Below are the code and all the weights of a small trained network. Each question names an input and a class and asks about switching units off, where a switched-off unit gives its printed mean instead of its output.

import numpy as np


def w(rows, s, z=0):
    codes = np.array(rows[::2]) - 128.0
    scale = np.full(codes.shape[1], s)
    scale[-1] = z or s
    return codes * scale


def f(y):
    return np.maximum(y, 0)


def log_softmax(a):
    a = a - a.max(-1, keepdims=True)
    return a - np.log(np.exp(a).sum(-1, keepdims=True))


def net(x, mask):
    res = np.array(x, float).reshape(1, 5) / 4 @ E
    y = f(res @ A[0][:, :-1].T + A[0][:, -1])
    res = res + np.where(mask, y, B[0][:, -1]) @ B[0][:, :-1]
    return log_softmax(res[-1] @ U[:, :-1].T + U[:, -1])


A, B = {}, {}
E = w([
[82,125,27,250,128,87,43,23,24,137,101],'x0',
[123,114,131,135,132,131,137,126,130,127,134],'x1',
[129,118,126,131,130,127,105,144,134,151,106],'x2',
[147,125,137,129,126,126,133,126,114,123,134],'x3',
[84,37,122,14,131,2,92,139,104,19,53],'x4',
],0.0098)
A[0] = w([
[119,162,120,147,145,115,114,79,86,117,128,58],'neuron 1',
[76,128,66,205,102,97,88,54,38,136,126,162],'neuron 2',
[163,142,220,28,122,172,189,206,224,120,146,147],'neuron 3',
[98,133,48,167,146,126,111,53,36,147,103,164],'neuron 4',
[172,227,138,199,108,255,144,120,167,245,190,28],'neuron 5',
[86,35,125,12,107,45,95,136,116,16,89,2],'neuron 6',
],0.0074,0.0026)
B[0] = w([
[161,99,117,162,99,107,127,130,145,122,136,157],'neuron 1',
[196,113,89,151,87,184,73,203,204,108,170,224],'neuron 2',
[255,101,74,179,14,197,24,168,204,53,179,245],'neuron 3',
[194,132,116,127,115,155,64,172,201,93,158,210],'neuron 4',
[16,125,176,54,197,4,211,77,34,212,105,255],'neuron 5',
[68,170,235,99,140,91,197,48,43,183,35,222],'neuron 6',
],0.0073,0.016)
U = w([
[239,124,53,145,97,214,72,152,239,87,166,253],'0',
[13,133,203,111,175,56,197,93,1,146,93,3],'1',
],0.0086,0.0024)

Each question gives the input, the list of numbers given to net, and the class t.
The units are the neurons (one row each of A and B). Each row of codes is followed by its name. A weight is (code - 128) times the scale printed after its matrix; where a second scale follows, it is the last column's (A, B and U).
mask holds one flag per neuron, in row order. A switched-off neuron (its flag False) gives its mean, the last column of its row in B, instead of its output. The means were averaged over made-up inputs and are rounded, as every weight is.
A unit's drop is (log p(t) with every unit on - log p(t) with that unit switched off) / (log p(t) with every unit on - log p(t) with every unit switched off).
The circuit of an input: a set's keep is (log p(t) with only the set's units on - log p(t) with every unit switched off) / (log p(t) with every unit on - log p(t) with every unit switched off). Starting from all 6 units, units are removed one at a time, each time the one whose removal leaves the highest keep (on an exact tie, the one counted first), for as long as the keep stays at least 0.8.
units of the circuit, in order: the units of the circuit, biggest drop first
k most important neurons: the k neurons with the biggest drops, biggest first
drop when u is switched off: that unit's drop, to one decimal
input [-4,-2,6,-3,-7], class 1: units of the circuit, in order : [neuron 5]
input [-6,6,6,1,-7], class 1: 2 most important neurons : [neuron 5; neuron 2]
input [8,6,4,4,8], class 0: 2 most important neurons : [neuron 2; neuron 5]
input [5,4,-1,-5,4], class 0: 3 most important neurons : [neuron 5; neuron 2; neuron 4]
input [8,7,6,-5,8], class 0: 2 most important neurons : [neuron 2; neuron 5]
input [6,-6,8,2,6], class 0: 2 most important neurons : [neuron 5; neuron 2]
input [-4,-4,2,-8,5], class 1: 2 most important neurons : [neuron 6; neuron 2]
input [6,4,8,7,-8], class 1: 2 most important neurons : [neuron 5; neuron 3]
input [3,-6,7,-2,-4], class 1: 2 most important neurons : [neuron 3; neuron 5]
input [7,-4,1,3,4], class 0: drop when neuron 5 is switched off : 0.0
input [8,-1,1,-5,5], class 0: drop when neuron 2 is switched off : 0.1
input [4,6,-8,-8,3], class 0: drop when neuron 5 is switched off : 3.5
